[[-12 -30   9  29   9]
 [-15 -14  15  49  14]
 [-22  -8  -6 -46 -20]
 [  2 -30   5 -21  -7]]
->
[[ 29   9 -12 -30   9]
 [ 49  14 -15 -14  15]
 [-46 -20 -22  -8  -6]
 [-21  -7   2 -30   5]]

[[ 20  41  32 -18 -23  -7  19 -30 -38   3 -47  23  21  -9 -26 -17]
 [-27  -7  27  20   1 -35   3  10  30  16  21  40 -37 -30   1 -19]]
->
[[-26 -17  20  41  32 -18 -23  -7  19 -30 -38   3 -47  23  21  -9]
 [  1 -19 -27  -7  27  20   1 -35   3  10  30  16  21  40 -37 -30]]

[[-26  -8   4 -14 -43  25 -12   8  -5  14   7 -12 -16 -16]
 [ -4  -7   1 -15 -44  14 -17  26  17   1  19  12  -4 -33]
 [-23   5   4 -30 -41  17  -7  22  18   2  19   2  -3 -22]]
->
[[-16 -16 -26  -8   4 -14 -43  25 -12   8  -5  14   7 -12]
 [ -4 -33  -4  -7   1 -15 -44  14 -17  26  17   1  19  12]
 [ -3 -22 -23   5   4 -30 -41  17  -7  22  18   2  19   2]]

[[ 11  19 -15   0  -1 -17 -21 -18  11]
 [ -3 -16  23   1 -20  31   8  10 -19]
 [ 13   1   9   5  -1   3  -8  -1   0]
 [ 22  19 -17   5  48 -49  -5  -3  28]
 [-25 -22  18  -6 -46  51   9   6 -28]
 [-11 -14   6  -1  15   1  23  17  -2]
 [-22 -19  10  -4 -13  25  21  14 -15]
 [ -2  11 -14  -2  -8  -6 -12 -14   2]
 [-15 -24  20  -1  -8  27  25  20 -19]
 [  3 -10  19   2 -22  28  -1   4 -16]]
->
[[-18  11  11  19 -15   0  -1 -17 -21]
 [ 10 -19  -3 -16  23   1 -20  31   8]
 [ -1   0  13   1   9   5  -1   3  -8]
 [ -3  28  22  19 -17   5  48 -49  -5]
 [  6 -28 -25 -22  18  -6 -46  51   9]
 [ 17  -2 -11 -14   6  -1  15   1  23]
 [ 14 -15 -22 -19  10  -4 -13  25  21]
 [-14   2  -2  11 -14  -2  -8  -6 -12]
 [ 20 -19 -15 -24  20  -1  -8  27  25]
 [  4 -16   3 -10  19   2 -22  28  -1]]

[[ 24 -31   0  21 -17  -9  30 -13 -13 -20   2]
 [  6 -15   9  15  -4  -1  10   1  -2  -6   4]
 [  7  43 -31  -8 -11   5   2 -31  10   4 -21]
 [ -2  12  -7  -5  -1   4   2  -5   6   4  -2]
 [ -1  43 -28 -10 -12   9   1 -18   9   3 -13]]
->
[[-20   2  24 -31   0  21 -17  -9  30 -13 -13]
 [ -6   4   6 -15   9  15  -4  -1  10   1  -2]
 [  4 -21   7  43 -31  -8 -11   5   2 -31  10]
 [  4  -2  -2  12  -7  -5  -1   4   2  -5   6]
 [  3 -13  -1  43 -28 -10 -12   9   1 -18   9]]

[[ 12  31  26]
 [ 38   5  19]
 [ 17 -29   0]
 [-13 -29  21]
 [-14 -16   2]
 [-40 -23  21]]
->
[[ 31  26  12]
 [  5  19  38]
 [-29   0  17]
 [-29  21 -13]
 [-16   2 -14]
 [-23  21 -40]]

[[-15   3  39 -18  40  24  24  25]
 [-32  14 -42 -16 -42  14   5   9]
 [ -8 -39  -5 -14 -13  38  -9 -53]
 [-19 -26 -40  -9 -45 -12  18 -22]
 [-21 -25  23  -9  -1  26   4 -54]
 [-10 -53 -25 -15 -14  26  12 -50]
 [-17 -32 -15 -12  -7  23 -13 -49]
 [ 10   9 -30   0  50  38 -26   7]]
->
[[ 24  25 -15   3  39 -18  40  24]
 [  5   9 -32  14 -42 -16 -42  14]
 [ -9 -53  -8 -39  -5 -14 -13  38]
 [ 18 -22 -19 -26 -40  -9 -45 -12]
 [  4 -54 -21 -25  23  -9  -1  26]
 [ 12 -50 -10 -53 -25 -15 -14  26]
 [-13 -49 -17 -32 -15 -12  -7  23]
 [-26   7  10   9 -30   0  50  38]]

[[ 24  11   9 -52  32 -18  14   3 -12]
 [ 13 -28  -7  35  41 -39  33   2   7]
 [-44  27 -50 -26  15   0  -6 -11   9]
 [ -4  39  -5 -11 -52  34 -49 -22  32]]
->
[[  3 -12  24  11   9 -52  32 -18  14]
 [  2   7  13 -28  -7  35  41 -39  33]
 [-11   9 -44  27 -50 -26  15   0  -6]
 [-22  32  -4  39  -5 -11 -52  34 -49]]
---
[[ 15  41  26  17  28  40]
 [ 16  23   8  -2  12  21]
 [-11  14   8  22  12   6]
 [ 10  17  19  -3  13  20]
 [  5   6  -7  -5   1   1]
 [  5  18  31   2  17  23]
 [ -6   5   9   5   6   3]
 [ 17  20  21  -9  13  24]
 [  7   1  19 -19   3   7]
 [ 23  12  29 -27  10  24]
 [-17 -11  -5   3  -5 -18]]
->
[[ 40  15  41  26  17  28]
 [ 21  16  23   8  -2  12]
 [  6 -11  14   8  22  12]
 [ 20  10  17  19  -3  13]
 [  1   5   6  -7  -5   1]
 [ 23   5  18  31   2  17]
 [  3  -6   5   9   5   6]
 [ 24  17  20  21  -9  13]
 [  7   7   1  19 -19   3]
 [ 24  23  12  29 -27  10]
 [-18 -17 -11  -5   3  -5]]

[[  1  23 -17  -5]
 [ -4   1 -28 -29]
 [ -4  43 -16  -5]
 [-24  -7 -31 -23]
 [ -6   1 -10 -25]
 [  7   7  17  32]
 [ 25   6  35  30]
 [ 13   3  18  21]
 [  3  13  15  13]]
->
[[ -5   1  23 -17]
 [-29  -4   1 -28]
 [ -5  -4  43 -16]
 [-23 -24  -7 -31]
 [-25  -6   1 -10]
 [ 32   7   7  17]
 [ 30  25   6  35]
 [ 21  13   3  18]
 [ 13   3  13  15]]

[[ -7  11 -12  37   0 -25 -37  10  30   9  -7   1]
 [-35  32 -12  10  -3  16 -15   1  29  10  13  27]
 [ -8 -11 -39  14  41  -6  -6  16  16 -22  14   0]
 [  2 -39 -11   1  18  15 -32   1   3 -32 -10  24]
 [-24  -4   9  31 -11  -7  14 -15 -17 -29   8 -38]]
->
[[  1  -7  11 -12  37   0 -25 -37  10  30   9  -7]
 [ 27 -35  32 -12  10  -3  16 -15   1  29  10  13]
 [  0  -8 -11 -39  14  41  -6  -6  16  16 -22  14]
 [ 24   2 -39 -11   1  18  15 -32   1   3 -32 -10]
 [-38 -24  -4   9  31 -11  -7  14 -15 -17 -29   8]]

[[ 11 -24 -13  15  11  -2 -22 -20  11   0]
 [ 25 -22 -18  27  -1 -17 -18 -10  11 -26]
 [-21  10  29 -14  -2  12  14   6  -2  -4]
 [ 38   8   8  -3   5 -22  -5 -13  14  -5]
 [ 13 -30 -29  23   8 -16 -14 -26   5 -17]
 [ -6  19  13  -7   8  14  19   8  -3  14]
 [-13  10  14 -29   1  -2  19   8 -23  22]
 [-13  13  20 -43   1  17  26   6 -36   1]]
->
[[  0  11 -24 -13  15  11  -2 -22 -20  11]
 [-26  25 -22 -18  27  -1 -17 -18 -10  11]
 [ -4 -21  10  29 -14  -2  12  14   6  -2]
 [ -5  38   8   8  -3   5 -22  -5 -13  14]
 [-17  13 -30 -29  23   8 -16 -14 -26   5]
 [ 14  -6  19  13  -7   8  14  19   8  -3]
 [ 22 -13  10  14 -29   1  -2  19   8 -23]
 [  1 -13  13  20 -43   1  17  26   6 -36]]

[[ 15  23  14   9   8  10]
 [ 37  32  17  27   7  35]
 [-19 -10  -6 -14  -3 -19]
 [ 15  21  17   8  14   8]
 [-29 -31 -14 -21  -4 -27]
 [-27 -47 -35 -13 -30 -11]
 [ -3 -17 -13   1 -13   4]
 [ -7   2   6  -8   9 -12]
 [-10 -33 -25  -1 -24   4]
 [  9  23  16   3  17   1]
 [  4   8  10   0  13  -1]
 [-24 -47 -38  -9 -37  -6]]
->
[[ 10  15  23  14   9   8]
 [ 35  37  32  17  27   7]
 [-19 -19 -10  -6 -14  -3]
 [  8  15  21  17   8  14]
 [-27 -29 -31 -14 -21  -4]
 [-11 -27 -47 -35 -13 -30]
 [  4  -3 -17 -13   1 -13]
 [-12  -7   2   6  -8   9]
 [  4 -10 -33 -25  -1 -24]
 [  1   9  23  16   3  17]
 [ -1   4   8  10   0  13]
 [ -6 -24 -47 -38  -9 -37]]

[[ 11  15   5   0   4  -1 -12  24]
 [ -9  -8  -3  -2  -1   0   7 -13]
 [ 19  26   4   1   5   0 -22  40]]
->
[[ 24  11  15   5   0   4  -1 -12]
 [-13  -9  -8  -3  -2  -1   0   7]
 [ 40  19  26   4   1   5   0 -22]]

[[-18  34 -16  -9]
 [-13 -41  18  -5]]
->
[[ -9 -18  34 -16]
 [ -5 -13 -41  18]]
